What each symbol does to the states:
state | di ru bo ro du fo
qr | lh th hc fh tp dg
rz | gl cl gr fp dj rt
jl | dh pn sj sz pf jp
cl | hf rz hb tl tr ml
lh | qr fd qs ml cp tl
gl | rz hf hs bn lj tz
fd | th lh qb rt hm fp
pf | hb hs hf rh jl dn
zp | cn jp jn zz jj pn
fm | sz pz rq dh bl rc
rc | pg cz cp qf qs fm
jn | zh lf zp lc tz lj
rt | tz ml nb fd zh rz
tl | dg fp bl cl rq lh
dn | rd jj fh hc jp pf
th | fd qr cd tz lc bn
cz | zz rc hm cn qb pz
jp | qf zp lf pg dn jl
gr | hs hb rz cc ld nb
hb | pf gr cl bl dh rd
fh | ml tz dn qr lf hf
zh | jn hg cn hm rt dj
pg | rc zz tp jp hc sz
nb | jj rd rt qb cn gr
cd | qb hc th jj zz lm
lf | hg jn jp tp fh sj
hs | gr pf gl lm pn jj
qg | zs rq pz dj fp hm
hc | qs cd qr dn pg rh
dr | pz sz zs pn lm zz
lj | dj sj pn zs gl jn
hm | lc cp cz zh fd qg
qb | cd qs fd nb cz cc
ld | pn dh dj pz gr cn
pn | ld jl lj dr hs zp
qs | hc qb lh rd rc bl
rq | . qg fm tr tl cp
fp | bn tl cc rz qg fd
sj | tr lj jl . hf lf
tp | cp lc pg lf qr .
tz | rt fh jj th jn gl
dh | jl ld tr fm hb qf
bn | fp dg lm gl zs th
lm | cc rh bn hs dr cd
hf | cl gl pf dg sj fh
rd | dn nb ml qs qf hb
cp | tp hm rc hg lh rq
ml | fh rt rd lh hg cl
dg | tl bn rh hf . qr
bl | rh cc tl hb fm qs
cc | lm bl fp gr pz qb
cn | zp qf zh cz nb ld
rh | bl lm dg pf sz hc
lc | hm tp zz jn th zs
dj | lj tr ld qg rz zh
jj | nb dn tz cd zp hs
zs | qg . dr lj bn lc
pz | dr fm qg ld cc cz
sz | fm dr . jl rh pg
qf | jp cn hg rc rd dh
hg | lf zh qf cp ml tr
zz | cz pg lc zp cd dr
tr | sj dj dh rq cl hg

In the rows, zero is written as 26.

The rows follow the links: the fewer symbols apart two states are, the more alike their rows tend to be.

Each row is also shifted at random along 3 hidden directions that mean nothing.

Rows with their states:
24	24	27	27	24	31	27	30	30	30	24	23	25	27	29	28	26	22	26	31	25	27	24	23	27	25	25	26	23	27	25	24	27	25	28	21	27	25	29: jj
26	23	24	25	30	21	24	25	29	31	32	25	26	27	23	28	27	24	23	23	28	29	32	24	26	26	27	25	26	25	26	25	24	33	28	30	26	26	33: cc
23	25	26	25	25	24	27	30	26	28	24	26	24	27	25	24	25	22	24	25	29	28	31	25	30	28	32	27	20	30	31	28	27	27	25	28	24	29	31: gl
33	26	27	27	27	28	21	26	28	27	27	29	29	25	24	30	24	29	29	25	23	25	27	28	23	25	22	23	30	28	24	26	26	29	28	28	28	24	25: cz
17	27	27	24	23	27	31	27	22	25	23	26	27	26	29	25	22	30	28	27	27	25	24	27	26	23	29	29	22	28	29	27	27	24	26	31	28	29	25: lf
26	28	24	22	28	24	26	24	25	25	26	27	27	25	23	26	20	31	29	24	27	25	31	29	25	27	26	25	27	28	29	26	27	27	29	33	25	26	26: hm
14	27	30	32	24	30	29	26	27	24	24	28	29	27	32	25	27	26	31	32	22	25	18	25	25	24	25	29	29	21	24	27	27	24	28	18	30	25	22: jl
23	28	23	24	28	28	32	22	30	24	34	21	25	31	30	26	30	28	27	30	27	25	23	26	25	26	24	28	31	22	24	20	25	24	29	25	28	20	30: qs
36	25	32	31	25	28	25	30	26	27	22	32	29	23	27	26	26	24	29	27	21	26	24	25	27	27	27	25	27	27	25	31	28	28	25	21	27	28	24: pn
25	28	26	27	23	30	26	30	26	28	24	24	24	28	27	27	29	26	23	28	30	26	27	26	28	26	27	28	21	30	28	27	28	23	22	27	27	30	26: fh
26	22	25	27	27	21	27	23	29	29	30	24	25	29	29	25	28	22	23	26	31	31	27	23	28	23	31	30	23	23	26	27	24	29	27	30	27	28	32: hb
26	20	25	24	26	18	35	27	27	28	29	24	23	28	29	21	22	20	24	26	28	30	29	21	27	24	36	28	23	23	29	26	25	32	27	29	25	27	39: hs
23	23	27	23	27	24	28	29	22	30	28	27	26	22	24	29	18	27	26	21	24	26	30	24	22	23	27	24	27	29	26	28	25	34	26	33	28	27	33: zz
20	24	29	27	28	26	25	28	28	30	30	26	24	26	24	30	30	24	23	24	27	27	27	24	27	26	27	26	29	27	25	27	25	30	23	25	28	26	30: rh
36	27	29	22	25	20	41	25	22	20	25	28	26	26	32	16	21	26	31	27	26	25	28	26	28	29	39	29	26	23	33	29	29	27	28	27	23	27	30: lj
28	24	26	27	29	23	23	25	28	29	32	26	25	27	23	28	31	25	23	23	29	29	29	26	26	26	25	26	29	26	24	26	25	30	26	29	27	26	29: bl
27	24	24	30	25	28	20	27	31	31	27	24	27	28	26	31	28	24	23	27	29	30	25	25	28	21	22	28	22	27	24	26	24	26	26	28	30	29	26: rd
29	27	27	26	24	26	29	30	22	25	21	28	27	24	27	25	19	28	28	26	26	26	28	27	26	26	29	26	22	29	29	30	28	26	25	30	26	30	27: jn
18	28	24	27	29	28	18	27	31	28	28	27	28	28	21	29	31	25	25	25	29	27	31	29	29	30	21	23	26	29	27	26	26	25	27	26	24	25	23: fp
25	25	30	25	28	23	32	26	25	25	28	29	26	24	27	25	23	27	30	25	22	25	27	26	23	27	29	24	31	24	26	27	27	32	28	27	26	23	30: dr
28	27	27	29	27	30	20	25	27	28	28	28	29	25	24	33	26	31	28	25	24	25	23	29	22	24	20	25	31	26	22	27	25	28	25	28	29	25	21: rc

Where do the symbols, taken in turn from left to right, take each start?
Answer with the state's name.
20	27	25	20	27	25	34	27	24	26	31	23	21	28	26	26	27	28	23	24	31	26	30	25	26	27	30	28	26	29	29	22	27	27	23	33	25	27	33
bo ru ru: hc
30	26	27	31	27	25	23	25	29	27	24	29	30	25	28	26	24	25	30	28	23	27	24	27	25	25	25	26	27	23	24	28	25	27	30	23	27	26	22
ro du du fo: cz
26	27	26	30	26	25	21	25	26	26	22	30	31	25	26	25	24	27	28	27	26	27	28	30	28	27	26	27	23	27	28	30	27	25	29	28	25	29	21
bo du bo ro: fp
34	28	30	31	29	28	26	22	27	23	29	29	29	26	28	27	31	29	29	28	23	25	23	28	25	28	23	25	35	23	23	28	27	27	27	21	28	24	19
ro du: hb
22	27	22	24	25	24	32	24	27	25	28	21	24	31	31	23	26	27	25	30	31	28	26	27	28	25	30	32	23	24	30	23	25	21	29	30	26	27	29
di fo du: sj
18	27	23	29	26	26	22	25	29	29	26	26	27	29	25	28	30	25	22	27	31	29	27	27	30	26	27	29	21	27	28	27	25	24	27	29	26	31	24
bo ro ro: hb
37	23	26	28	27	22	27	25	30	29	27	26	26	28	28	24	27	20	24	27	29	29	28	25	28	25	31	28	25	24	28	26	25	28	29	26	25	26	31
fo fo di: hs
32	27	24	25	29	27	25	25	30	28	30	23	25	28	26	29	28	26	26	28	26	26	27	26	26	28	24	24	29	26	24	22	25	26	29	25	26	22	30
du du: qb
47	25	29	27	29	22	31	23	25	23	30	30	28	25	26	24	26	28	29	24	24	26	28	28	25	30	29	25	34	23	27	28	26	31	28	26	25	25	27
fo du ro: nb
25	26	26	28	26	22	24	24	24	26	25	28	28	26	27	25	24	28	26	24	29	29	27	28	28	25	29	29	23	26	30	30	25	26	27	32	26	31	23
di fo bo ru: zp
26	26	27	22	28	22	31	28	24	26	30	26	22	27	24	26	30	26	21	23	31	28	33	26	27	30	32	27	27	29	29	27	27	29	22	30	25	30	32
di bo du bo: rq
27	31	25	24	28	28	31	21	24	21	28	25	28	27	29	24	27	33	29	28	27	24	25	30	26	28	25	27	31	25	27	25	27	23	29	28	26	25	22
ro du du: hg
29	27	29	24	27	28	36	26	23	22	30	26	25	26	32	26	26	29	31	28	23	23	22	26	23	27	27	27	34	23	25	25	28	28	25	24	29	23	27
ru bo ru du: qr
26	29	25	26	25	27	31	23	24	22	26	25	28	29	31	23	23	31	30	30	27	25	23	29	26	24	28	30	25	23	29	27	27	22	29	29	27	28	22
bo ro du: qs
35	27	31	28	25	25	29	28	21	24	23	31	27	25	27	23	26	28	27	24	26	26	27	26	28	28	31	28	25	27	29	32	29	27	23	26	26	32	23
bo di: dh
13	26	25	19	28	19	41	23	22	22	30	26	25	26	30	19	18	28	30	25	26	26	30	26	25	28	35	27	28	23	31	25	27	29	31	32	23	23	34
bo fo ro du: jj
23	31	27	22	27	31	37	25	23	19	27	26	26	28	31	23	26	33	31	30	24	22	22	28	25	29	27	28	33	25	27	24	29	22	27	25	26	23	23
ru di bo fo: pz
34	25	30	30	25	28	31	29	28	26	27	27	24	28	29	25	32	22	25	29	27	28	23	23	28	28	29	29	27	25	25	27	28	26	24	19	27	27	27
bo bo fo du: jp
28	23	27	22	27	24	31	29	25	29	32	24	22	26	26	28	27	26	22	23	28	28	29	23	25	25	30	26	27	28	25	25	25	31	23	31	28	26	35
bo ro: fh
